Here is a tiny trained network, its code and every weight. The questions are about switching its units off for an input and a target symbol, where a switched-off unit gives its printed mean instead of its output.

import numpy as np


def w(rows, s, z=0):
    codes = np.array(rows[::2]) - 128.0
    scale = np.full(codes.shape[1], s)
    scale[-1] = z or s
    return codes * scale


def norm(h):
    return h / np.sqrt((h * h).mean(-1, keepdims=True) + 1e-5)


def f(y):
    return y / 2 * (1 + np.tanh(0.7978845608 * (y + 0.044715 * y**3)))


def softmax(a):
    e = np.exp(a - a.max(-1, keepdims=True))
    return e / e.sum(-1, keepdims=True)


def log_softmax(a):
    a = a - a.max(-1, keepdims=True)
    return a - np.log(np.exp(a).sum(-1, keepdims=True))


def net(x, mask):
    ids = ['βγδεζηθλμξπστφψω'.index(c) for c in x.split()]
    T = len(ids)
    res = E[ids] + P[:T]
    r = norm(res)
    for j in range(3):
        rows = slice(2 * j, 2 * j + 2)
        q, k, v = (r @ M[0][rows].T for M in (Q, K, V))
        z = softmax(np.where(np.tri(T) > 0, q @ k.T / 2**0.5, -1e9)) @ v
        o = O[0][rows]
        res = res + np.where(mask[j], z, o[:, -1]) @ o[:, :-1]
    y = f(norm(res) @ A[0][:, :-1].T + A[0][:, -1])
    res = res + np.where(mask[3:7], y, B[0][:, -1]) @ B[0][:, :-1]
    return log_softmax(norm(res)[-1] @ U[:, :-1].T + U[:, -1])


Q, K, V, O, A, B = {}, {}, {}, {}, {}, {}
E = w([
[74,64,101,234,155],'β',
[150,101,152,143,125],'γ',
[121,136,114,159,130],'δ',
[98,174,106,165,141],'ε',
[222,148,96,196,33],'ζ',
[156,126,142,157,162],'η',
[98,141,96,149,106],'θ',
[69,133,226,114,255],'λ',
[101,157,105,157,121],'μ',
[49,144,202,208,32],'ξ',
[112,147,105,157,137],'π',
[150,108,133,151,135],'σ',
[174,98,4,231,145],'τ',
[135,84,56,92,167],'φ',
[135,220,178,70,128],'ψ',
[154,107,139,150,137],'ω',
],0.013)
P = w([
[152,96,133,39,91],'0',
[170,158,222,170,254],'1',
[128,110,153,171,215],'2',
[120,90,136,161,173],'3',
[126,67,129,152,118],'4',
[124,78,112,129,97],'5',
[118,68,99,139,110],'6',
[131,85,98,140,117],'7',
[121,73,102,140,100],'8',
[107,68,56,129,70],'9',
[112,77,70,119,83],'10',
[141,114,98,139,139],'11',
[142,96,105,150,148],'12',
[133,86,96,138,127],'13',
],0.0026)
Q[0] = w([
[138,124,102,236,168],'h1',
[123,138,166,116,115],'h1',
[106,43,84,115,108],'h2',
[86,104,99,80,255],'h2',
[152,46,86,222,100],'h3',
[98,139,188,62,100],'h3',
],0.0075)
K[0] = w([
[146,134,40,29,63],'h1',
[76,207,133,117,107],'h1',
[56,74,3,153,160],'h2',
[107,52,211,41,135],'h2',
[134,99,49,210,66],'h3',
[88,234,194,98,235],'h3',
],0.0048)
V[0] = w([
[185,214,165,149,177],'h1',
[37,122,219,120,87],'h1',
[99,100,139,187,225],'h2',
[77,139,61,149,80],'h2',
[132,58,170,108,83],'h3',
[90,253,161,40,184],'h3',
],0.0049)
O[0] = w([
[207,232,84,65,68,156],'h1',
[153,100,143,229,91,73],'h1',
[68,109,88,67,131,190],'h2',
[165,168,129,142,253,153],'h2',
[49,160,190,167,156,101],'h3',
[90,32,63,109,73,3],'h3',
],0.0058,0.0033)
A[0] = w([
[144,87,179,97,97,81],'n1',
[104,139,132,82,7,124],'n2',
[77,176,141,114,156,254],'n3',
[64,179,163,29,3,112],'n4',
],0.0063,0.0027)
B[0] = w([
[176,160,26,163,248,108],'n1',
[149,86,158,163,64,168],'n2',
[118,114,140,83,25,255],'n3',
[188,2,127,99,169,206],'n4',
],0.0055,0.0032)
U = w([
[140,145,113,95,157,62],'β',
[136,122,125,136,112,167],'γ',
[28,81,183,66,181,130],'δ',
[123,125,133,170,131,81],'ε',
[138,168,149,110,128,58],'ζ',
[173,126,11,194,191,30],'η',
[226,165,109,188,52,131],'θ',
[184,80,135,36,64,255],'λ',
[127,131,163,118,106,96],'μ',
[113,151,192,107,104,61],'ξ',
[146,129,84,112,139,118],'π',
[69,96,122,217,184,240],'σ',
[137,156,125,68,152,23],'τ',
[113,130,140,125,136,49],'φ',
[129,115,48,47,204,178],'ψ',
[91,100,215,191,53,153],'ω',
],0.013,0.0029)

Each question gives the input, a string of symbols that net reads in full, and the target symbol t.
The units are the heads (2 rows each of Q, K, V and O) and the neurons (one row each of A and B). Each row of codes is followed by its name. A weight is (code - 128) times the scale printed after its matrix; where a second scale follows, it is the last column's (O, A, B and U).
mask holds one flag per unit, heads first, then neurons. A switched-off unit (its flag False) gives its mean, the last column of its rows in O or B, instead of its output. The means were averaged over made-up inputs and are rounded, as every weight is.
A unit's drop is (log p(t) with every unit on - log p(t) with that unit switched off) / (log p(t) with every unit on - log p(t) with every unit switched off).
The circuit of an input: a set's keep is (log p(t) with only the set's units on - log p(t) with every unit switched off) / (log p(t) with every unit on - log p(t) with every unit switched off). Starting from all 7 units, units are removed one at a time, each time the one whose removal leaves the highest keep (on an exact tie, the one counted first), for as long as the keep stays at least 0.8.
units of the circuit, in order: the units of the circuit, biggest drop first
unit that matters most: the unit with the biggest drop
top k neurons: the k neurons with the biggest drops, biggest first
which heads matter: for each layer, one digit per head in row order, 1 if its drop is at least 0.15 and else 0, layers parted by /
drop of u: that unit's drop, to one decimal
input γ λ ε, target ω: top 2 neurons : (n3 n1)
input ψ ε π, target θ: which heads matter : 110
input ψ ψ μ, target θ: units of the circuit, in order : (h1)
input ψ π ε δ, target θ: which heads matter : 100
input η π ψ ε, target λ: units of the circuit, in order : (h2 h3 h1)
input φ σ ε, target δ: units of the circuit, in order : (h1 h2)
input ψ γ γ, target θ: top 2 neurons : (n1 n3)
input ψ ω η, target θ: units of the circuit, in order : (h1 h2)
input θ ζ σ θ θ ψ δ, target σ: which heads matter : 100
input π δ θ, target ψ: which heads matter : 011
input φ σ τ π, target δ: which heads matter : 100
input μ δ σ, target η: top 2 neurons : (n3 n4)
input π ω ω, target ψ: top 2 neurons : (n3 n2)
input θ θ φ ξ γ, target σ: unit that matters most : h1
input θ η θ, target σ: drop of h3 : 0.1
input ψ ψ π ε, target θ: drop of h2 : 0.2
input ψ ζ σ, target θ: drop of h2 : 0.4
